Below is a small trained network, with its code and all its weights. Each question gives an input and a class and asks what happens when units are switched off, that is, made to give their printed mean instead of their output.

import numpy as np


def w(rows, s, z=0):
    codes = np.array(rows[::2]) - 128.0
    scale = np.full(codes.shape[1], s)
    scale[-1] = z or s
    return codes * scale


def norm(h):
    return h / np.sqrt((h * h).mean(-1, keepdims=True) + 1e-5)


def f(y):
    return y / 2 * (1 + np.tanh(0.7978845608 * (y + 0.044715 * y**3)))


def log_softmax(a):
    a = a - a.max(-1, keepdims=True)
    return a - np.log(np.exp(a).sum(-1, keepdims=True))


def net(x, mask):
    res = np.array(x, float).reshape(1, 7) / 4 @ E
    u = 0
    for l in range(2):
        y = f(norm(res) @ A[l][:, :-1].T + A[l][:, -1])
        res = res + np.where(mask[u : u + 9], y, B[l][:, -1]) @ B[l][:, :-1]
        u += 9
    return log_softmax(norm(res)[-1] @ U[:, :-1].T + U[:, -1])


A, B = {}, {}
E = w([
[118,124,180,59,151,107,90,165,131,192,79,105],'x0',
[89,175,112,180,94,216,139,91,168,119,93,48],'x1',
[67,129,240,154,133,116,82,112,78,161,128,228],'x2',
[171,154,126,129,122,76,64,91,144,70,145,78],'x3',
[43,153,79,62,176,84,104,113,103,58,106,163],'x4',
[178,101,148,111,65,88,164,101,255,115,80,168],'x5',
[228,167,64,145,194,169,23,163,125,207,211,176],'x6',
],0.003)
A[0] = w([
[97,137,58,91,197,119,64,154,183,12,230,117,8],'0.n1',
[165,118,71,194,63,192,185,100,185,133,150,131,167],'0.n2',
[132,73,196,168,121,181,189,116,120,199,180,126,215],'0.n3',
[103,165,92,174,182,220,70,122,68,199,176,180,169],'0.n4',
[225,94,177,122,151,38,74,105,96,130,136,185,3],'0.n5',
[86,85,212,143,73,127,147,48,142,146,119,145,243],'0.n6',
[75,179,65,71,152,63,85,52,102,4,210,177,31],'0.n7',
[169,137,99,173,50,220,213,139,176,184,131,130,48],'0.n8',
[191,122,25,90,180,116,119,157,97,195,145,143,93],'0.n9',
],0.0039,0.00083)
B[0] = w([
[65,168,184,104,42,131,145,95,61,111,130,126,174],'0.n1',
[32,117,187,126,191,59,172,78,88,170,162,103,202],'0.n2',
[135,247,58,130,110,102,78,39,115,79,113,88,197],'0.n3',
[157,195,97,22,23,217,58,164,16,106,196,82,252],'0.n4',
[104,143,185,194,73,101,161,193,144,56,36,254,181],'0.n5',
[150,174,100,47,66,73,109,138,131,138,177,184,217],'0.n6',
[123,92,90,233,193,140,221,35,114,161,151,141,202],'0.n7',
[60,86,131,162,156,173,198,75,99,174,158,185,201],'0.n8',
[167,173,175,122,109,159,55,174,175,102,115,115,189],'0.n9',
],0.004,0.0032)
A[1] = w([
[132,131,102,74,130,70,125,152,186,121,83,46,176],'1.n1',
[225,107,147,170,120,150,76,159,191,171,124,86,110],'1.n2',
[126,128,121,118,153,75,79,192,106,67,105,202,179],'1.n3',
[96,134,93,207,113,114,143,77,107,107,138,135,8],'1.n4',
[119,119,123,160,135,125,247,41,130,120,83,135,152],'1.n5',
[64,86,87,127,110,119,234,100,112,145,146,130,73],'1.n6',
[104,146,91,165,167,215,64,159,3,122,149,72,60],'1.n7',
[119,153,77,160,178,202,110,139,35,177,153,160,223],'1.n8',
[71,137,158,129,109,117,142,56,150,171,53,140,208],'1.n9',
],0.0047,0.0013)
B[1] = w([
[136,167,52,95,111,213,113,95,134,174,140,150,156],'1.n1',
[39,61,105,137,183,116,156,170,97,74,81,138,145],'1.n2',
[96,86,205,254,120,82,91,112,156,87,121,120,171],'1.n3',
[134,45,131,116,157,126,124,126,187,185,136,137,160],'1.n4',
[107,133,79,142,163,85,191,54,77,104,126,64,235],'1.n5',
[107,67,139,189,213,59,127,120,186,128,201,103,204],'1.n6',
[184,189,129,28,41,187,116,93,104,190,162,63,254],'1.n7',
[182,213,130,42,34,110,74,90,152,186,153,171,232],'1.n8',
[173,122,88,117,181,105,114,85,98,118,158,96,212],'1.n9',
],0.0052,0.0046)
U = w([
[177,245,91,2,20,214,80,91,82,191,196,83,198],'0',
[150,119,236,195,64,68,52,218,134,52,106,241,114],'1',
[61,61,80,201,240,37,221,18,147,87,162,73,176],'2',
[99,59,76,108,203,209,135,240,207,111,36,121,1],'3',
],0.0066,0.0032)

Each question gives the input, the list of numbers given to net, and the class t.
The units are the neurons (one row each of A and B). Each row of codes is followed by its name. A weight is (code - 128) times the scale printed after its matrix; where a second scale follows, it is the last column's (A, B and U).
mask holds one flag per neuron, layer by layer. A switched-off neuron (its flag False) gives its mean, the last column of its row in B, instead of its output. The means were averaged over made-up inputs and are rounded, as every weight is.
A unit's drop is (log p(t) with every unit on - log p(t) with that unit switched off) / (log p(t) with every unit on - log p(t) with every unit switched off).
The circuit of an input: a set's keep is (log p(t) with only the set's units on - log p(t) with every unit switched off) / (log p(t) with every unit on - log p(t) with every unit switched off). Starting from the 12 units with the biggest drops (on a tie, the unit counted first), units are removed one at a time, each time the one whose removal leaves the highest keep (on an exact tie, the one counted first), for as long as the keep stays at least 0.8.
circuit, biggest first: the units of the circuit, biggest drop first
k most important neurons: the k neurons with the biggest drops, biggest first
k most important neurons of layer l: the k neurons of layer l with the biggest drops, biggest first
drop when u is switched off: that unit's drop, to one decimal
input [3,-3,-2,-3,7,4,8], class 1: circuit, biggest first : [1.n3, 0.n5]
input [3,1,8,1,-2,1,-1], class 1: most important neuron : [1.n7]
input [4,0,3,7,5,-5,-4], class 2: 2 most important neurons : [0.n4, 0.n7]
input [3,5,3,5,1,8,5], class 1: 2 most important neurons : [1.n5, 0.n7]
input [7,-6,-8,6,-4,-5,1], class 3: 3 most important neurons : [1.n2, 0.n4, 1.n8]
input [3,-6,5,-4,-7,0,6], class 1: 2 most important neurons : [0.n5, 1.n3]
input [-8,-2,6,-1,-2,5,3], class 1: 2 most important neurons of layer 0 : [0.n5, 0.n7]
input [5,-8,-4,7,8,-1,1], class 2: 2 most important neurons of layer 0 : [0.n7, 0.n4]
input [4,6,-5,0,5,1,-6], class 2: 2 most important neurons : [0.n4, 1.n7]
input [-3,2,7,5,4,7,-3], class 2: drop when 0.n7 is switched off : 0.4
input [0,-8,1,-6,7,6,1], class 1: drop when 0.n7 is switched off : -0.1
input [-5,2,3,6,3,0,-1], class 2: drop when 1.n4 is switched off : 0.0
input [7,-5,-7,-1,-4,5,8], class 3: drop when 1.n2 is switched off : 0.2
input [0,2,-8,2,0,-2,-4], class 2: most important neuron of layer 0 : [0.n4]
